Here is a tiny trained network, its code and every weight. The questions are about switching its units off for an input and a target symbol, where a switched-off unit gives its printed mean instead of its output.

import numpy as np


def w(rows, s, z=0):
    codes = np.array(rows[::2]) - 128.0
    scale = np.full(codes.shape[1], s)
    scale[-1] = z or s
    return codes * scale


def norm(h):
    return h / np.sqrt((h * h).mean(-1, keepdims=True) + 1e-5)


def f(y):
    return np.maximum(y, 0)


def softmax(a):
    e = np.exp(a - a.max(-1, keepdims=True))
    return e / e.sum(-1, keepdims=True)


def log_softmax(a):
    a = a - a.max(-1, keepdims=True)
    return a - np.log(np.exp(a).sum(-1, keepdims=True))


def net(x, mask):
    ids = ['ΓΠΣΦαβεηξψ'.index(c) for c in x.split()]
    T = len(ids)
    res = E[ids] + P[:T]
    r = norm(res)
    for j in range(3):
        rows = slice(3 * j, 3 * j + 3)
        q, k, v = (r @ M[0][rows].T for M in (Q, K, V))
        z = softmax(np.where(np.tri(T) > 0, q @ k.T / 3**0.5, -1e9)) @ v
        o = O[0][rows]
        res = res + np.where(mask[j], z, o[:, -1]) @ o[:, :-1]
    y = f(norm(res) @ A[0][:, :-1].T + A[0][:, -1])
    res = res + np.where(mask[3:11], y, B[0][:, -1]) @ B[0][:, :-1]
    return log_softmax(norm(res)[-1] @ U[:, :-1].T + U[:, -1])


Q, K, V, O, A, B = {}, {}, {}, {}, {}, {}
E = w([
[129,197,87],'Γ',
[64,251,109],'Π',
[102,180,124],'Σ',
[110,83,129],'Φ',
[158,44,97],'α',
[91,144,131],'β',
[83,243,97],'ε',
[156,130,232],'η',
[44,102,136],'ξ',
[113,151,125],'ψ',
],0.018)
P = w([
[1,100,81],'0',
[76,160,92],'1',
[107,176,97],'2',
[126,193,101],'3',
[139,191,100],'4',
[172,160,73],'5',
[192,129,66],'6',
],0.0079)
Q[0] = w([
[133,76,181],'h1',
[171,47,199],'h1',
[100,130,167],'h1',
[53,9,196],'h2',
[217,137,60],'h2',
[232,140,135],'h2',
[159,147,36],'h3',
[158,94,213],'h3',
[122,137,143],'h3',
],0.013)
K[0] = w([
[127,77,57],'h1',
[118,104,47],'h1',
[129,117,141],'h1',
[168,121,176],'h2',
[157,105,89],'h2',
[180,98,85],'h2',
[91,114,253],'h3',
[122,72,88],'h3',
[97,124,142],'h3',
],0.019)
V[0] = w([
[80,194,89],'h1',
[36,159,66],'h1',
[105,203,235],'h1',
[254,119,229],'h2',
[213,104,201],'h2',
[137,54,175],'h2',
[100,83,71],'h3',
[181,113,178],'h3',
[155,67,135],'h3',
],0.0089)
O[0] = w([
[125,51,175,196],'h1',
[94,118,243,212],'h1',
[72,42,135,156],'h1',
[43,231,173,1],'h2',
[109,254,151,34],'h2',
[29,133,179,78],'h2',
[79,138,66,135],'h3',
[242,165,58,72],'h3',
[132,103,200,74],'h3',
],0.0064,0.0097)
A[0] = w([
[242,67,96,233],'n1',
[125,131,116,64],'n2',
[24,166,82,146],'n3',
[137,237,170,196],'n4',
[200,254,167,125],'n5',
[75,36,38,90],'n6',
[211,49,249,253],'n7',
[116,82,29,21],'n8',
],0.0089,0.0036)
B[0] = w([
[197,202,126,253],'n1',
[78,119,94,128],'n2',
[206,162,78,145],'n3',
[254,106,48,140],'n4',
[219,90,138,136],'n5',
[87,19,200,254],'n6',
[53,184,134,235],'n7',
[133,140,163,184],'n8',
],0.0082,0.0095)
U = w([
[99,25,119,236],'Γ',
[199,96,209,168],'Π',
[212,93,148,2],'Σ',
[193,215,103,187],'Φ',
[84,238,251,23],'α',
[35,158,43,32],'β',
[163,126,30,14],'ε',
[113,142,25,9],'η',
[121,219,131,67],'ξ',
[124,151,38,31],'ψ',
],0.012,0.0054)

Each question gives the input, a string of symbols that net reads in full, and the target symbol t.
The units are the heads (3 rows each of Q, K, V and O) and the neurons (one row each of A and B). Each row of codes is followed by its name. A weight is (code - 128) times the scale printed after its matrix; where a second scale follows, it is the last column's (O, A, B and U).
mask holds one flag per unit, heads first, then neurons. A switched-off unit (its flag False) gives its mean, the last column of its rows in O or B, instead of its output. The means were averaged over made-up inputs and are rounded, as every weight is.
A unit's drop is (log p(t) with every unit on - log p(t) with that unit switched off) / (log p(t) with every unit on - log p(t) with every unit switched off).
The circuit of an input: a set's keep is (log p(t) with only the set's units on - log p(t) with every unit switched off) / (log p(t) with every unit on - log p(t) with every unit switched off). Starting from all 11 units, units are removed one at a time, each time the one whose removal leaves the highest keep (on an exact tie, the one counted first), for as long as the keep stays at least 0.8.
units of the circuit, in order: the units of the circuit, biggest drop first
top k neurons: the k neurons with the biggest drops, biggest first
which heads matter: for each layer, one digit per head in row order, 1 if its drop is at least 0.15 and else 0, layers parted by /
drop of u: that unit's drop, to one decimal
input Φ Γ Γ, target Π: units of the circuit, in order	n1, h1
input ψ Σ Γ η α, target Φ: units of the circuit, in order	h3, h2, h1, n6
input Π Γ ε η Γ ξ, target β: which heads matter	110
input Φ Γ α α, target Π: top 2 neurons	n1, n8
input Φ η Γ α ε α, target Φ: units of the circuit, in order	h3, h1, h2, n6
input Σ α α Γ Φ Π Φ, target Π: which heads matter	110
input ψ Γ ψ β α ε, target Γ: which heads matter	100
input Π Γ η ε α Φ, target Φ: units of the circuit, in order	h1, n6, h2
input Φ Σ η ξ ε ε ξ, target β: top 2 neurons	n1, n6
input Φ α Σ ξ Γ, target Γ: units of the circuit, in order	h3, h2
input Π α β η, target Φ: top 2 neurons	n6, n4
input Γ β ε ψ ε, target Π: which heads matter	010
input α Γ β Φ Π η Γ, target Φ: top 2 neurons	n1, n6
input ε Γ ξ ε Π, target Γ: top neuron	n1
input α Π Σ Γ Γ Φ Φ, target Π: top neuron	n1
input Π ψ ξ ε α η Φ, target Φ: drop of h1	0.7
input Σ ε ε α Γ β Γ, target Π: drop of h3	0.2
input β α η α Γ, target Φ: drop of h3	1.2
